Below are the code and all the weights of a small trained network. Each question names an input and a target symbol and asks about switching units off, where a switched-off unit gives its printed mean instead of its output.

import numpy as np


def w(rows, s, z=0):
    codes = np.array(rows[::2]) - 128.0
    scale = np.full(codes.shape[1], s)
    scale[-1] = z or s
    return codes * scale


def f(y):
    return y / 2 * (1 + np.tanh(0.7978845608 * (y + 0.044715 * y**3)))


def softmax(a):
    e = np.exp(a - a.max(-1, keepdims=True))
    return e / e.sum(-1, keepdims=True)


def log_softmax(a):
    a = a - a.max(-1, keepdims=True)
    return a - np.log(np.exp(a).sum(-1, keepdims=True))


def net(x, mask):
    ids = ['ΓΔΘΦΨΩεζηλμτ'.index(c) for c in x.split()]
    T = len(ids)
    res = E[ids] + P[:T]
    u = 0
    for l in range(2):
        q, k, v = (res @ M[l].T for M in (Q, K, V))
        z = softmax(np.where(np.tri(T) > 0, q @ k.T / 3**0.5, -1e9)) @ v
        res = res + np.where(mask[u], z, O[l][:, -1]) @ O[l][:, :-1]
        u += 1
        y = f(res @ A[l][:, :-1].T + A[l][:, -1])
        res = res + np.where(mask[u : u + 12], y, B[l][:, -1]) @ B[l][:, :-1]
        u += 12
    return log_softmax(res[-1] @ U[:, :-1].T + U[:, -1])


Q, K, V, O, A, B = {}, {}, {}, {}, {}, {}
E = w([
[210,86,104,119],'Γ',
[152,109,120,126],'Δ',
[161,100,127,134],'Θ',
[132,154,122,98],'Φ',
[141,159,125,100],'Ψ',
[169,155,98,67],'Ω',
[120,181,114,82],'ε',
[158,2,157,210],'ζ',
[36,138,177,179],'η',
[84,105,159,166],'λ',
[172,126,101,94],'μ',
[115,116,141,131],'τ',
],0.0078)
P = w([
[174,220,132,141],'0',
[122,126,183,25],'1',
[179,146,210,96],'2',
[67,147,53,78],'3',
[104,67,186,2],'4',
[102,177,95,225],'5',
[61,95,28,37],'6',
],0.0082)
Q[0] = w([
[107,83,35,146],'0.h1',
[101,73,246,8],'0.h1',
[31,61,24,82],'0.h1',
],0.018)
K[0] = w([
[95,55,110,65],'0.h1',
[218,181,252,149],'0.h1',
[75,59,201,8],'0.h1',
],0.018)
V[0] = w([
[27,225,146,59],'0.h1',
[8,153,207,250],'0.h1',
[156,167,93,109],'0.h1',
],0.013)
O[0] = w([
[198,59,165,39,77],'0.h1',
[161,84,4,68,3],'0.h1',
[101,150,154,100,120],'0.h1',
],0.015,0.0024)
A[0] = w([
[117,110,151,73,154],'0.n1',
[152,90,128,107,4],'0.n2',
[114,93,105,91,18],'0.n3',
[124,119,253,125,169],'0.n4',
[176,65,128,98,127],'0.n5',
[10,49,124,122,108],'0.n6',
[143,100,217,49,87],'0.n7',
[86,204,25,136,154],'0.n8',
[135,125,165,124,30],'0.n9',
[116,229,138,165,64],'0.n10',
[175,151,77,122,97],'0.n11',
[137,134,207,154,96],'0.n12',
],0.007,0.0036)
B[0] = w([
[138,172,117,122,158],'0.n1',
[85,106,50,161,123],'0.n2',
[77,104,49,164,124],'0.n3',
[159,177,5,144,254],'0.n4',
[102,140,73,78,161],'0.n5',
[226,99,131,139,150],'0.n6',
[191,161,158,240,208],'0.n7',
[86,185,187,147,193],'0.n8',
[133,99,55,196,127],'0.n9',
[90,122,17,103,177],'0.n10',
[75,147,145,97,129],'0.n11',
[113,113,20,143,187],'0.n12',
],0.012,0.0077)
Q[1] = w([
[140,143,58,112],'1.h1',
[176,162,254,62],'1.h1',
[140,117,212,71],'1.h1',
],0.008)
K[1] = w([
[137,60,188,105],'1.h1',
[230,21,27,129],'1.h1',
[221,3,52,174],'1.h1',
],0.005)
V[1] = w([
[12,110,211,166],'1.h1',
[42,3,106,223],'1.h1',
[160,190,138,74],'1.h1',
],0.0036)
O[1] = w([
[174,1,137,217,65],'1.h1',
[58,57,93,184,2],'1.h1',
[169,153,150,116,187],'1.h1',
],0.0028,0.0016)
A[1] = w([
[103,137,98,106,79],'1.n1',
[121,91,109,162,106],'1.n2',
[160,119,198,128,177],'1.n3',
[158,130,129,119,103],'1.n4',
[114,157,175,68,125],'1.n5',
[118,9,138,208,78],'1.n6',
[181,148,149,129,115],'1.n7',
[98,159,180,126,186],'1.n8',
[133,98,94,135,85],'1.n9',
[143,115,143,119,131],'1.n10',
[144,77,124,50,93],'1.n11',
[182,128,160,104,253],'1.n12',
],0.013,0.0058)
B[1] = w([
[162,81,126,156,183],'1.n1',
[139,145,151,84,186],'1.n2',
[153,129,105,225,126],'1.n3',
[157,119,119,112,155],'1.n4',
[94,127,91,164,135],'1.n5',
[121,142,237,109,190],'1.n6',
[205,116,92,117,237],'1.n7',
[142,124,78,220,241],'1.n8',
[147,114,157,97,185],'1.n9',
[109,110,130,123,111],'1.n10',
[103,221,126,124,254],'1.n11',
[36,5,87,142,237],'1.n12',
],0.019,0.0041)
U = w([
[118,113,73,120,190],'Γ',
[155,103,167,101,254],'Δ',
[166,111,199,97,214],'Θ',
[176,76,144,108,80],'Φ',
[170,83,140,111,71],'Ψ',
[208,149,150,123,37],'Ω',
[189,70,138,109,64],'ε',
[101,127,175,178,91],'ζ',
[140,170,137,63,56],'η',
[44,91,143,60,124],'λ',
[173,140,145,116,66],'μ',
[111,1,155,123,113],'τ',
],0.0064,0.0099)

Each question gives the input, a string of symbols that net reads in full, and the target symbol t.
The units are the heads (3 rows each of Q, K, V and O) and the neurons (one row each of A and B). Each row of codes is followed by its name. A weight is (code - 128) times the scale printed after its matrix; where a second scale follows, it is the last column's (O, A, B and U).
mask holds one flag per unit, layer by layer, with each layer's heads first. A switched-off unit (its flag False) gives its mean, the last column of its rows in O or B, instead of its output. The means were averaged over made-up inputs and are rounded, as every weight is.
A unit's drop is (log p(t) with every unit on - log p(t) with that unit switched off) / (log p(t) with every unit on - log p(t) with every unit switched off).
The circuit of an input: a set's keep is (log p(t) with only the set's units on - log p(t) with every unit switched off) / (log p(t) with every unit on - log p(t) with every unit switched off). Starting from the 12 units with the biggest drops (on a tie, the unit counted first), units are removed one at a time, each time the one whose removal leaves the highest keep (on an exact tie, the one counted first), for as long as the keep stays at least 0.8.
circuit, biggest first: the units of the circuit, biggest drop first
unit that matters most: the unit with the biggest drop
k most important neurons: the k neurons with the biggest drops, biggest first
top k neurons in layer l: the k neurons of layer l with the biggest drops, biggest first
input Δ η Ω η τ Θ Θ, target τ: 2 most important neurons : 1.n12, 0.n10
input ζ τ ζ λ ε, target ζ: circuit, biggest first : 0.h1, 0.n8, 0.n4
input Ψ μ ζ λ Ω, target ζ: circuit, biggest first : 0.h1, 0.n8, 0.n4, 1.n8
input ζ ε τ λ η ζ ζ, target η: circuit, biggest first : 0.h1, 1.n11, 0.n5
input ζ ζ ζ Φ η, target ζ: circuit, biggest first : 0.h1, 0.n8, 0.n4
input Γ Ω Ψ ζ Φ ε, target ζ: unit that matters most : 0.n8
input ζ η ε τ, target η: circuit, biggest first : 0.h1, 1.n11
input ζ Φ η λ Θ, target η: circuit, biggest first : 0.h1, 1.n11, 0.n5
input ζ ζ μ Ψ λ Φ η, target λ: 3 most important neurons : 0.n4, 0.n7, 1.n12
input τ ζ ζ, target τ: circuit, biggest first : 1.n12, 0.h1, 0.n10, 1.n11
input ζ τ Θ ζ, target τ: 4 most important neurons : 1.n12, 0.n10, 0.n12, 1.n11
input λ ζ ζ η Δ Φ, target η: circuit, biggest first : 1.n11, 0.h1, 0.n5
input τ η ζ ζ, target η: circuit, biggest first : 0.h1, 1.n11, 0.n5, 1.n9
input λ Ψ ε ζ λ ζ Γ, target λ: 2 most important neurons : 0.n4, 0.n12
input ζ η Δ ζ ζ, target Θ: 2 most important neurons : 1.n6, 0.n8
input τ ζ η Γ, target ζ: top 2 neurons in layer 1 : 1.n8, 1.n7
input λ Ψ λ η ζ, target λ: 4 most important neurons : 0.n4, 1.n12, 1.n11, 0.n12
input λ ζ ζ τ ζ τ, target τ: unit that matters most : 0.h1
input ζ Ω η ζ, target Ω: 2 most important neurons : 0.n4, 0.n7
input Ω η η Γ, target η: top neuron in layer 1 : 1.n11
